Here are made-up things, facts about them, and rows of numbers that follow some of those facts. Name the thing behind each unnamed row.

Some facts about the things:
<870> ε:f Ξ:<208> κ:<1329> σ:g
<947> ε:c Ξ:<1240> κ:<40> σ:g
<738> ε:e
<326> ε:d
<987> ε:b Ξ:<986> κ:<377> σ:g
<629> ε:b κ:<1310> σ:g
<1416> ε:f κ:<323> σ:h
<735> ε:b
<295> ε:d κ:<1433> σ:h
<265> ε:e Ξ:<40> κ:<105> σ:g
<1480> ε:d κ:<1095> σ:g
<121> ε:a Ξ:<468> κ:<10> σ:h
<566> ε:a κ:<1329> σ:g
<1406> ε:b κ:<208> σ:g
<323> ε:f
<188> ε:d Ξ:<1301> κ:<1355> σ:h
<984> ε:a κ:<878> σ:h
<1388> ε:c κ:<1310> σ:h
<979> ε:e Ξ:<1355> κ:<1355> σ:g
<410> ε:f
<1458> ε:b κ:<1433> σ:g
<57> ε:d Ξ:<119> κ:<326> σ:g
<185> ε:a Ξ:<1347> κ:<679> σ:g
<124> ε:c Ξ:<468> κ:<105> σ:h
<14> ε:d Ξ:<1121> κ:<743> σ:g
<1295> ε:a κ:<1329> σ:h
<1240> ε:b
<333> ε:d Ξ:<801> κ:<323> σ:g
<1462> ε:a Ξ:<826> κ:<323> σ:g
<1271> ε:b Ξ:<986> κ:<878> σ:g
<862> ε:a Ξ:<947> κ:<1310> σ:g
<368> ε:a κ:<208> σ:g
<1224> ε:a Ξ:<40> κ:<1329> σ:h
<713> ε:a κ:<91> σ:h
<668> ε:b κ:<1329> σ:h
<826> ε:b Ξ:<185> κ:<416> σ:h
<253> ε:c Ξ:<410> κ:<1329> σ:g
<1433> ε:c
<1032> ε:d Ξ:<1329> κ:<91> σ:g
<1320> ε:a Ξ:<253> κ:<326> σ:h
<461> ε:c Ξ:<986> κ:<644> σ:g
<1442> ε:f Ξ:<1355> κ:<878> σ:g
<1104> ε:b Ξ:<1095> κ:<1355> σ:g
<883> ε:b Ξ:<14> κ:<738> σ:h
<259> ε:c Ξ:<410> κ:<1433> σ:h
<272> ε:a Ξ:<253> κ:<1433> σ:h
<1088> ε:d κ:<735> σ:g
<1142> ε:e κ:<1240> σ:g
<1117> ε:a Ξ:<1095> κ:<778> σ:g
<40> ε:d
<587> ε:f Ξ:<253> κ:<743> σ:g
<591> ε:f Ξ:<1388> κ:<208> σ:g
<743> ε:e
<1119> ε:a Ξ:<91> κ:<1355> σ:g
<255> ε:a Ξ:<323> κ:<40> σ:h
<1171> ε:f Ξ:<801> κ:<326> σ:g
<1347> ε:d κ:<738> σ:g
<313> ε:d Ξ:<1347> κ:<1095> σ:g
<539> ε:e κ:<644> σ:g
<639> ε:d Ξ:<986> κ:<91> σ:g
<1382> ε:d κ:<326> σ:g
<1301> ε:e Ξ:<1176> κ:<878> σ:g
<601> ε:c κ:<778> σ:g
<457> ε:c Ξ:<208> κ:<878> σ:g
<801> ε:a κ:<869> σ:g
<104> ε:c Ξ:<377> κ:<410> σ:h
<318> ε:b Ξ:<1388> κ:<326> σ:g
<10> ε:d
<12> ε:a Ξ:<91> κ:<1329> σ:h
<924> ε:c Ξ:<986> κ:<778> σ:g
<953> ε:b Ξ:<1462> κ:<1095> σ:g
<105> ε:a
<100> ε:b κ:<869> σ:h
<999> ε:b κ:<1355> σ:g
<644> ε:b
<534> ε:a Ξ:<743> κ:<105> σ:g
<347> ε:a κ:<1355> σ:h
<855> ε:c Ξ:<947> κ:<410> σ:h
<31> ε:b Ξ:<326> κ:<326> σ:g
<370> ε:a Ξ:<185> κ:<738> σ:g
<498> ε:a κ:<1095> σ:h
<1329> ε:c
<986> ε:d κ:<410> σ:g
<532> ε:a Ξ:<1329> κ:<416> σ:h
<283> ε:c Ξ:<1121> κ:<208> σ:g
<1435> ε:e κ:<416> σ:g
<1255> ε:b Ξ:<323> κ:<40> σ:g
<296> ε:f κ:<91> σ:h
<1423> ε:f Ξ:<986> κ:<644> σ:g
<1126> ε:b κ:<91> σ:g
<719> ε:b κ:<778> σ:g
<812> ε:a Ξ:<1462> κ:<105> σ:g
<684> ε:b Ξ:<253> κ:<91> σ:h
<171> ε:f κ:<40> σ:g
<1203> ε:e Ξ:<735> κ:<208> σ:g
<869> ε:e
<1029> ε:a κ:<377> σ:g
<315> ε:a Ξ:<1240> κ:<878> σ:g
<778> ε:e
<598> ε:d κ:<743> σ:g
<193> ε:b κ:<416> σ:h
<91> ε:b
<515> ε:f Ξ:<869> κ:<1095> σ:g
<567> ε:a κ:<91> σ:h
<513> ε:b Ξ:<679> κ:<1310> σ:g
<39> ε:d Ξ:<31> κ:<1310> σ:h
<1034> ε:e Ξ:<1355> κ:<1433> σ:h
<208> ε:a
<1220> ε:c κ:<1433> σ:g
<1277> ε:d Ξ:<743> κ:<323> σ:h
<1355> ε:e
<820> ε:d κ:<323> σ:g
<1176> ε:c κ:<644> σ:h
<1095> ε:c
<213> ε:e κ:<208> σ:g
<1264> ε:b Ξ:<185> κ:<878> σ:g
<859> ε:a Ξ:<105> κ:<1433> σ:g
<287> ε:f Ξ:<323> κ:<1329> σ:g
<362> ε:b Ξ:<119> κ:<778> σ:g
<1103> ε:f κ:<738> σ:h
<971> ε:f Ξ:<1121> κ:<1310> σ:g
<373> ε:a Ξ:<1433> κ:<1355> σ:g
<581> ε:b κ:<410> σ:h
<679> ε:c
<506> ε:f Ξ:<410> κ:<1095> σ:h
<1152> ε:d Ξ:<208> κ:<644> σ:g
<691> ε:c κ:<1095> σ:h
<416> ε:c
<377> ε:c
<1121> ε:d κ:<735> σ:g
<1015> ε:f Ξ:<1240> κ:<778> σ:h
<468> ε:f Ξ:<1433> κ:<778> σ:g
<45> ε:d Ξ:<986> κ:<1310> σ:g
<878> ε:a
<119> ε:b Ξ:<986> κ:<208> σ:g
<857> ε:a κ:<410> σ:g
<29> ε:c Ξ:<323> κ:<105> σ:h
<1448> ε:d κ:<416> σ:g
<1310> ε:f

Some rows with their names:
<668>: [-.29,-.34,-.08,-.25,.44,.11,-.13,.02,-.28,.18,-.36,-.14,.13,-.23,-.28,-.05,.25,.02,.11,-.06,-.24,.43,-.12,-.11,.00,-.05,-.02,-.12,.32]
<265>: [.29,-.06,.08,-.16,-.22,-.05,-.08,.04,-.10,.28,-.01,.06,.02,.22,-.11,.01,-.06,-.15,.12,.03,.19,-.24,.13,-.28,.08,.17,-.05,.10,-.11]
<370>: [.08,-.10,.08,-.07,.10,.12,.25,.10,-.18,.26,-.27,.11,.00,.26,-.17,.15,-.21,-.02,.27,-.04,.18,-.07,-.01,-.30,-.18,-.06,-.04,.11,.03]
<39>: [.27,-.01,-.14,-.07,-.14,-.16,.24,-.32,-.13,.25,-.24,.00,-.31,-.28,-.43,-.21,-.23,-.17,.12,.22,-.12,-.08,-.02,.15,-.13,.35,.29,.11,.04]
<1462>: [-.07,-.15,.15,-.13,.15,.26,.19,.26,-.06,.15,-.21,.00,-.01,.26,-.09,.12,-.10,.15,.40,.00,.18,.10,-.01,-.09,-.20,-.04,-.13,-.06,.06]
<778>: [-.12,-.12,.16,-.12,-.06,-.10,-.10,.16,.02,.30,.11,.41,.12,.07,-.13,-.23,.00,-.04,-.16,-.14,.10,-.18,-.07,.05,.18,.18,.15,-.01,.11]
<513>: [.00,.00,.22,-.18,.23,.28,.13,.46,-.01,.14,-.10,-.15,.14,.22,.15,.23,-.27,.00,.19,.07,-.10,-.11,.04,-.36,-.18,-.42,-.44,-.10,-.23]
<691>: [.05,.12,-.01,-.27,.10,.10,-.13,.16,-.15,.10,-.02,.06,-.18,.06,-.24,-.09,.00,-.05,.17,.07,.06,-.07,.11,.05,-.07,.14,-.09,-.03,-.04]
<100>: [-.14,-.19,-.05,-.14,.22,.20,.04,.05,-.17,-.01,-.16,-.18,-.11,.02,-.25,-.09,.09,.00,.04,.01,-.08,.08,-.01,.07,-.04,-.06,-.11,.01,-.01]
<1121>: [.00,-.09,.12,-.32,.05,.22,-.25,.37,.17,-.06,.16,-.10,.10,.18,.08,-.04,.20,.12,.05,.02,.00,.13,.05,.19,.03,.07,-.25,-.28,-.04]
<644>: [-.26,-.29,.10,-.05,.19,.06,.10,.23,-.12,.14,-.07,.07,.09,-.06,-.27,-.08,-.03,.11,-.23,-.09,-.07,-.08,.00,.20,.14,.00,.08,.02,.25]
<1448>: [.14,-.02,.07,-.19,-.09,.06,-.13,.14,.10,.11,.03,-.01,.03,.10,-.07,-.07,.02,-.02,.06,.07,.04,-.01,.06,.12,.02,.12,-.11,-.05,-.09]
<313>: [.31,.06,.06,-.11,-.15,.07,-.07,.08,-.11,.28,-.07,.00,.03,.11,-.05,.08,-.25,-.10,.01,.13,.05,-.15,.12,-.15,-.15,.01,-.13,.05,-.09]
<1310>: [-.04,-.12,.11,-.16,.00,-.19,-.24,.23,-.05,.11,.15,.03,.12,-.15,-.06,-.20,.05,-.07,-.31,.01,-.14,-.23,.06,.13,.22,.18,.12,-.06,.08]
<208>: [-.42,-.51,.02,-.18,.14,.02,-.07,.24,-.19,-.10,.02,.03,-.07,.30,-.40,-.23,.37,.03,-.08,-.33,.36,-.05,.04,.23,.38,.25,.10,-.02,.42]
<377>: [-.38,-.25,.07,-.21,.19,.02,-.32,.46,-.03,-.06,.21,.14,.09,.10,-.13,-.19,.34,.09,-.18,-.14,.12,-.15,.11,.34,.27,.16,.06,-.17,.22]
<323>: [-.21,-.12,.21,-.15,.10,-.09,-.29,.43,.14,.07,.26,.20,.19,-.09,.11,-.16,.11,.07,-.22,-.03,-.23,-.12,-.01,.28,.13,-.05,-.04,-.31,-.03]

Rows to name:
No name comes twice in this set of rows, the named rows included.
[-.49,-.05,.36,-.26,.46,.15,-.32,.87,.05,-.04,.26,.32,.34,.16,.33,-.02,.11,.21,-.07,-.05,-.11,-.12,.07,.04,.06,-.27,-.20,-.44,-.04]	<679>
[-.58,-.26,.19,-.16,.39,.24,-.05,.51,.01,-.01,.05,-.06,.17,.02,.00,-.06,.19,.26,-.16,-.17,-.12,.02,-.03,.28,.14,-.16,-.09,-.25,.20]	<735>
[-.23,.00,.09,-.28,.34,.12,-.24,.28,.02,-.15,.06,.13,-.09,.18,-.04,-.18,.29,.09,.25,.10,-.05,.11,.00,.24,-.06,.07,-.16,-.28,-.13]	<1176>
[-.27,-.18,.13,-.29,.30,.37,-.06,.47,.01,-.04,-.06,-.05,.01,.43,.04,.05,.26,.25,.32,-.07,.24,.13,.05,.01,-.08,-.11,-.30,-.23,.00]	<801>
[-.49,-.29,.23,-.24,.49,-.09,-.33,.38,-.07,.21,-.05,.29,.37,-.19,.13,-.05,.28,.13,-.05,-.04,-.15,.17,-.09,.08,.13,.07,.12,-.35,.36]	<1329>
[-.13,-.19,.06,-.08,.24,.02,.30,.02,-.09,-.02,-.06,.18,-.16,.24,-.22,-.26,.00,-.07,.40,.00,.13,.24,-.19,-.13,-.01,.03,-.07,.03,-.01]	<347>
[-.18,-.36,-.03,-.23,.38,.00,.01,-.08,-.55,.34,-.44,.09,.04,.03,-.30,.06,.10,-.15,.25,-.12,.10,.18,-.09,-.56,-.03,.06,.03,.12,.37]	<1224>
[-.48,-.34,.09,-.07,.29,.12,-.04,.23,-.03,.05,.01,-.13,.09,-.04,-.34,-.14,.18,.19,-.22,-.18,-.05,.01,-.01,.41,.21,.03,.07,-.13,.31]	<1240>
[-.03,-.15,-.04,.03,.00,.26,.31,-.17,.11,.18,-.29,-.18,-.06,-.13,-.37,-.09,-.07,.09,.16,.13,-.15,.25,-.07,.45,-.12,.17,.16,-.01,.20]	<31>
[.16,-.01,-.08,-.20,-.03,-.11,-.10,.00,-.22,.16,-.01,.10,-.10,.00,-.23,-.11,-.16,-.23,-.02,.03,-.02,-.10,.08,-.17,.06,.10,-.05,.12,-.12]	<1277>

The same things again, as new rows of numbers:
Known rows:
<45>: [.21,-.13,.10,.03,.11,-.15,-.07,.08,.26,-.01,.19,-.52,.05]
<984>: [-.16,.06,-.10,.11,.03,-.09,.01,.00,-.10,-.03,-.03,.00,.07]
<259>: [-.04,-.04,.16,.08,-.15,-.13,-.02,.02,.07,-.09,-.11,.10,.04]
<987>: [.18,-.15,-.03,.03,.08,-.17,-.09,.10,.27,.04,.16,-.50,.02]
<644>: [.12,-.01,.18,-.01,.09,.10,.00,.05,-.11,.06,-.14,.19,.05]
<684>: [-.09,-.09,.22,.16,-.25,-.16,-.03,.04,.09,-.03,-.12,.17,.04]
<1142>: [-.16,.02,-.20,.18,.01,-.10,.00,-.04,-.11,.07,.05,-.02,-.09]
<1240>: [.07,.00,.08,-.06,.07,.07,.01,.04,-.08,.03,-.10,.18,.00]
<315>: [.03,.08,-.04,-.05,-.04,-.04,.03,-.02,.08,.01,.11,.00,-.02]
<188>: [.03,-.02,.04,-.07,-.03,-.08,.03,.02,.06,-.12,-.01,-.02,.00]
<738>: [.02,.06,.10,.12,.06,.11,.03,.06,-.18,.15,-.03,.08,.06]
<1406>: [.00,-.03,-.04,.06,.06,-.10,-.01,-.04,-.03,.01,-.07,.15,-.05]
<213>: [-.07,.03,-.09,.19,.03,-.08,.01,-.02,-.10,.09,.04,.03,-.04]
<515>: [-.09,.00,.00,-.01,-.03,-.06,.02,-.03,.05,.04,.10,.01,.01]
<105>: [.00,.09,.15,.05,.08,.13,.01,.03,-.14,.08,-.05,.11,.12]
<498>: [-.16,.06,-.09,.11,.03,-.10,.01,.00,-.10,-.03,-.03,.00,.07]
<870>: [-.12,-.05,-.20,-.25,-.13,.62,-.03,-.04,-.06,.06,.05,-.26,-.05]

Rows to name:
No name comes twice in this set of rows, the named rows included.
[-.21,-.01,-.29,-.09,-.06,.57,-.06,-.01,-.23,.01,-.09,-.28,.03]	<1295>
[.02,.09,.18,.06,.08,.09,.01,.03,-.12,.09,-.04,.12,.13]	<878>
[.10,-.03,.04,-.23,.02,.75,-.06,.02,-.22,.05,-.22,-.11,.03]	<1329>
[.05,-.04,-.06,-.08,-.05,-.08,.02,.05,.05,-.06,-.04,.04,-.03]	<883>
[-.09,-.11,-.27,-.14,-.04,.54,-.07,.01,-.21,-.02,-.19,-.17,-.03]	<668>
[-.12,.01,-.06,-.08,-.06,-.08,.06,.02,.03,-.02,.08,-.02,.04]	<1015>
[-.16,-.15,.26,.09,-.44,.53,-.15,-.05,.04,.01,-.19,-.01,.00]	<253>
[.18,.00,-.12,-.28,-.06,-.03,.08,.06,.12,-.08,.03,.03,-.08]	<826>
[-.25,-.05,.22,.17,-.26,-.08,-.04,-.05,.09,.05,.05,.09,.04]	<587>
[.14,-.05,.01,-.05,-.01,-.10,.00,.01,.13,.01,.03,.00,-.05]	<362>
[-.16,.00,.32,.16,-.04,.10,-.01,.01,-.13,.11,-.08,.19,.16]	<410>
[-.20,.00,-.07,.07,.04,-.03,.00,-.06,-.08,.04,.04,.03,.01]	<171>
[-.06,.04,.20,.03,.09,.09,.03,.03,-.13,.10,-.02,.14,.13]	<1310>
[-.07,-.02,.00,.05,.06,-.10,.00,-.02,-.08,-.11,-.09,.04,.02]	<295>
[.20,.00,-.05,-.20,-.03,-.05,.05,.01,.14,-.01,.05,.08,-.11]	<1264>

